Here is a tiny trained network, its code and every weight. The questions are about switching its units off for an input and a target symbol, where a switched-off unit gives its printed mean instead of its output.

import numpy as np


def w(rows, s, z=0):
    codes = np.array(rows[::2]) - 128.0
    scale = np.full(codes.shape[1], s)
    scale[-1] = z or s
    return codes * scale


def norm(h):
    return h / np.sqrt((h * h).mean(-1, keepdims=True) + 1e-5)


def f(y):
    return np.maximum(y, 0)


def softmax(a):
    e = np.exp(a - a.max(-1, keepdims=True))
    return e / e.sum(-1, keepdims=True)


def log_softmax(a):
    a = a - a.max(-1, keepdims=True)
    return a - np.log(np.exp(a).sum(-1, keepdims=True))


def net(x, mask):
    ids = ['βζηλμφψω'.index(c) for c in x.split()]
    T = len(ids)
    res = E[ids] + P[:T]
    u = 0
    for l in range(2):
        r = norm(res)
        for j in range(2):
            rows = slice(2 * j, 2 * j + 2)
            q, k, v = (r @ M[l][rows].T for M in (Q, K, V))
            z = softmax(np.where(np.tri(T) > 0, q @ k.T / 2**0.5, -1e9)) @ v
            o = O[l][rows]
            res = res + np.where(mask[u + j], z, o[:, -1]) @ o[:, :-1]
        u += 2
        y = f(norm(res) @ A[l][:, :-1].T + A[l][:, -1])
        res = res + np.where(mask[u : u + 12], y, B[l][:, -1]) @ B[l][:, :-1]
        u += 12
    return log_softmax(norm(res)[-1] @ U[:, :-1].T + U[:, -1])


Q, K, V, O, A, B = {}, {}, {}, {}, {}, {}
E = w([
[98,186,122,136,111,188,83,156,158,105,167],'β',
[105,119,145,120,164,85,148,40,103,83,141],'ζ',
[101,158,127,142,157,111,165,77,153,114,233],'η',
[136,112,138,95,119,151,177,106,184,161,100],'λ',
[67,157,138,75,57,150,95,157,160,163,65],'μ',
[178,94,173,70,127,170,105,182,5,177,179],'φ',
[168,194,122,145,101,160,82,132,135,110,126],'ψ',
[61,145,144,104,109,111,121,122,177,148,124],'ω',
],0.018)
P = w([
[100,168,94,93,134,105,183,149,99,168,67],'0',
[121,253,99,99,84,124,180,134,89,116,87],'1',
[161,197,175,132,140,194,147,140,116,123,68],'2',
[138,92,93,213,129,101,171,193,133,75,111],'3',
[125,104,72,101,97,91,73,155,123,133,132],'4',
[132,158,188,104,123,202,69,113,149,123,131],'5',
[100,89,119,171,124,175,106,143,128,99,155],'6',
[111,70,82,107,92,113,20,118,155,98,169],'7',
[91,116,113,108,164,185,79,83,147,158,211],'8',
[78,73,97,154,140,206,73,76,154,139,226],'9',
],0.011)
Q[0] = w([
[125,155,255,178,248,166,135,156,95,173,61],'0.h0',
[193,1,139,136,169,106,52,184,70,165,135],'0.h0',
[179,149,110,107,172,38,124,185,124,131,92],'0.h1',
[150,33,44,104,117,103,39,123,171,127,169],'0.h1',
],0.0051)
K[0] = w([
[86,129,58,203,139,100,157,137,119,133,88],'0.h0',
[130,163,140,90,128,117,104,94,199,85,123],'0.h0',
[126,203,186,112,135,141,178,126,125,159,135],'0.h1',
[169,114,254,81,101,158,66,78,147,127,165],'0.h1',
],0.009)
V[0] = w([
[143,155,134,114,113,73,109,171,50,127,132],'0.h0',
[139,157,103,153,132,100,81,100,176,63,61],'0.h0',
[73,89,169,120,121,95,132,129,79,113,136],'0.h1',
[37,132,58,178,106,114,150,2,203,116,83],'0.h1',
],0.0088)
O[0] = w([
[150,49,154,73,38,119,188,122,163,62,158,251],'0.h0',
[92,130,45,246,70,126,157,19,170,179,80,29],'0.h0',
[90,136,248,143,103,96,112,136,142,254,217,185],'0.h1',
[205,133,79,126,123,39,95,149,139,113,100,229],'0.h1',
],0.0093,0.0029)
A[0] = w([
[211,123,73,153,58,120,102,180,36,128,128,29],'0.n0',
[214,140,144,102,117,84,78,52,229,58,109,199],'0.n1',
[33,217,98,100,64,88,140,69,103,140,110,254],'0.n2',
[133,254,86,132,105,148,158,64,140,134,112,57],'0.n3',
[190,133,84,136,59,195,134,122,127,110,129,73],'0.n4',
[49,90,123,85,118,164,134,175,174,211,88,205],'0.n5',
[130,187,110,167,111,195,92,191,173,87,166,27],'0.n6',
[121,48,105,126,145,149,98,114,150,77,96,249],'0.n7',
[70,136,146,96,77,155,114,160,110,119,141,225],'0.n8',
[233,96,76,148,103,141,169,105,60,190,153,47],'0.n9',
[146,158,161,183,134,146,105,41,104,147,136,214],'0.n10',
[178,130,70,197,102,153,111,132,160,83,108,58],'0.n11',
],0.0077,0.0029)
B[0] = w([
[173,74,156,12,130,67,192,174,113,47,129,161],'0.n0',
[70,148,150,129,106,139,142,211,107,196,170,254],'0.n1',
[163,78,166,98,159,177,119,124,172,119,116,200],'0.n2',
[77,120,200,102,163,127,86,66,157,162,78,171],'0.n3',
[49,82,166,139,131,68,140,77,109,148,183,159],'0.n4',
[245,153,80,198,163,199,170,136,137,98,163,179],'0.n5',
[169,133,129,120,169,50,211,64,136,166,168,159],'0.n6',
[120,160,66,53,139,169,167,167,64,147,253,180],'0.n7',
[215,147,142,183,160,112,80,107,140,105,127,201],'0.n8',
[118,114,95,54,65,69,73,132,114,101,63,156],'0.n9',
[129,159,121,170,163,176,153,122,168,225,112,183],'0.n10',
[83,110,109,168,161,146,93,147,129,165,124,163],'0.n11',
],0.0065,0.0091)
Q[1] = w([
[157,161,114,83,77,116,109,91,66,110,62],'1.h0',
[127,80,48,165,85,94,123,175,113,59,176],'1.h0',
[146,39,133,1,124,175,30,129,114,170,241],'1.h1',
[105,54,31,226,110,53,119,175,139,49,119],'1.h1',
],0.0091)
K[1] = w([
[135,176,102,167,142,106,214,121,151,159,90],'1.h0',
[113,176,169,51,127,128,99,86,134,138,88],'1.h0',
[122,162,156,197,129,218,71,133,90,225,137],'1.h1',
[88,216,180,1,95,125,151,121,157,97,121],'1.h1',
],0.01)
V[1] = w([
[174,100,105,161,110,184,155,149,127,160,122],'1.h0',
[193,95,148,81,90,148,75,118,126,56,97],'1.h0',
[75,180,92,179,106,134,79,195,254,126,141],'1.h1',
[120,104,128,100,68,142,131,185,87,174,71],'1.h1',
],0.008)
O[1] = w([
[114,152,116,174,173,125,101,193,103,139,164,84],'1.h0',
[79,150,164,129,90,183,126,124,38,246,128,154],'1.h0',
[80,176,112,89,97,128,197,158,75,148,149,2],'1.h1',
[58,117,95,185,140,149,50,172,162,95,130,197],'1.h1',
],0.011,0.0036)
A[1] = w([
[207,115,160,79,121,118,152,172,60,120,184,166],'1.n0',
[254,122,104,125,78,63,128,123,165,115,147,103],'1.n1',
[203,209,178,94,133,51,120,194,76,127,124,108],'1.n2',
[96,173,78,145,200,144,53,111,113,71,97,134],'1.n3',
[172,136,212,87,108,104,176,48,127,104,135,82],'1.n4',
[132,130,92,93,142,100,185,86,205,190,91,55],'1.n5',
[72,106,178,50,129,50,127,97,148,157,129,4],'1.n6',
[77,210,92,94,124,107,244,142,154,101,87,41],'1.n7',
[171,175,193,83,78,161,98,139,64,164,170,181],'1.n8',
[167,139,90,47,98,39,142,137,123,146,96,178],'1.n9',
[215,214,75,107,180,180,126,203,153,125,79,98],'1.n10',
[100,138,93,144,123,176,85,32,163,152,95,159],'1.n11',
],0.0081,0.0025)
B[1] = w([
[86,104,80,57,158,129,209,146,56,162,132,234],'1.n0',
[149,45,202,41,176,127,186,145,166,207,147,193],'1.n1',
[105,1,49,64,75,155,161,214,80,3,222,189],'1.n2',
[73,190,139,93,225,124,112,158,145,21,90,161],'1.n3',
[83,199,59,108,162,153,49,119,130,222,111,191],'1.n4',
[188,64,163,198,96,89,110,129,152,100,176,193],'1.n5',
[6,136,129,158,60,110,100,95,167,194,91,184],'1.n6',
[174,211,114,127,45,170,75,68,38,45,64,169],'1.n7',
[63,134,49,110,142,106,220,117,133,193,177,254],'1.n8',
[178,124,218,181,189,192,110,159,65,122,137,199],'1.n9',
[77,131,81,203,173,92,91,49,73,181,174,178],'1.n10',
[134,59,37,118,76,97,196,122,201,24,127,164],'1.n11',
],0.0068,0.0085)
U = w([
[197,172,139,118,137,143,127,18,92,116,96,152],'β',
[160,78,137,155,137,70,101,116,196,174,122,102],'ζ',
[139,116,123,50,165,137,213,161,94,97,125,166],'η',
[105,178,97,147,254,92,104,159,125,100,70,156],'λ',
[29,135,75,147,136,157,132,76,110,209,119,72],'μ',
[107,141,229,183,161,212,149,95,112,92,110,84],'φ',
[105,86,66,146,96,160,166,51,167,51,109,80],'ψ',
[149,172,133,158,75,89,78,123,75,103,127,252],'ω',
],0.0077,0.0014)

Each question gives the input, a string of symbols that net reads in full, and the target symbol t.
The units are the heads (2 rows each of Q, K, V and O) and the neurons (one row each of A and B). Each row of codes is followed by its name. A weight is (code - 128) times the scale printed after its matrix; where a second scale follows, it is the last column's (O, A, B and U).
mask holds one flag per unit, layer by layer, with each layer's heads first. A switched-off unit (its flag False) gives its mean, the last column of its rows in O or B, instead of its output. The means were averaged over made-up inputs and are rounded, as every weight is.
A unit's drop is (log p(t) with every unit on - log p(t) with that unit switched off) / (log p(t) with every unit on - log p(t) with every unit switched off).
The circuit of an input: a set's keep is (log p(t) with only the set's units on - log p(t) with every unit switched off) / (log p(t) with every unit on - log p(t) with every unit switched off). Starting from the 12 units with the biggest drops (on a tie, the unit counted first), units are removed one at a time, each time the one whose removal leaves the highest keep (on an exact tie, the one counted first), for as long as the keep stays at least 0.8.
circuit, biggest first: the units of the circuit, biggest drop first
most important unit: the unit with the biggest drop
k most important neurons: the k neurons with the biggest drops, biggest first
top k neurons in layer l: the k neurons of layer l with the biggest drops, biggest first
heads that matter: for each layer, one digit per head in row order, 1 if its drop is at least 0.15 and else 0, layers parted by /
input ψ η ζ, target ψ: circuit, biggest first => (0.h0 1.n11)
input φ ζ ζ φ, target ζ: 2 most important neurons => (0.n9 0.n1)
input ω ψ β, target ω: heads that matter => 11 / 11
input η ψ ω β ψ, target μ: most important unit => 0.h1
input λ λ ζ λ, target λ: circuit, biggest first => (0.h0 0.h1 1.n3)
input λ ψ ζ ζ ζ β μ, target ζ: heads that matter => 11 / 00
input λ ζ β β φ ω, target η: 3 most important neurons => (0.n11 0.n9 0.n0)
input λ ψ ζ ζ, target ψ: heads that matter => 11 / 10
input ψ μ ψ, target ψ: circuit, biggest first => (0.h0 1.n11)
input β ζ μ, target β: heads that matter => 11 / 01
input ψ ζ ζ η ζ ψ, target η: heads that matter => 01 / 11
input λ φ φ, target λ: heads that matter => 11 / 01
input ζ ζ η ω μ, target η: top 2 neurons in layer 1 => (1.n1 1.n2)
input λ λ ζ φ λ ψ, target η: heads that matter => 10 / 00
input φ ζ ζ φ ω φ η μ, target η: circuit, biggest first => (0.h0)
input λ λ λ, target λ: heads that matter => 00 / 00
input ζ φ ζ ψ ζ φ β ζ β ζ, target ζ: circuit, biggest first => (0.h0 1.h1 0.h1)
input ω λ μ ζ, target λ: heads that matter => 11 / 00
input φ ζ ω ψ ω ζ, target μ: heads that matter => 10 / 10
input μ η μ φ ζ φ φ, target μ: 2 most important neurons => (1.n8 1.n9)
input ω ζ ζ, target ω: heads that matter => 11 / 11
input ψ μ η ζ, target μ: most important neuron => (0.n2)
input φ ψ φ ζ β, target φ: heads that matter => 01 / 01
input ζ β μ ψ, target β: top 4 neurons in layer 0 => (0.n0 0.n3 0.n5 0.n6)
input ζ ζ ζ ζ λ, target ζ: heads that matter => 11 / 00
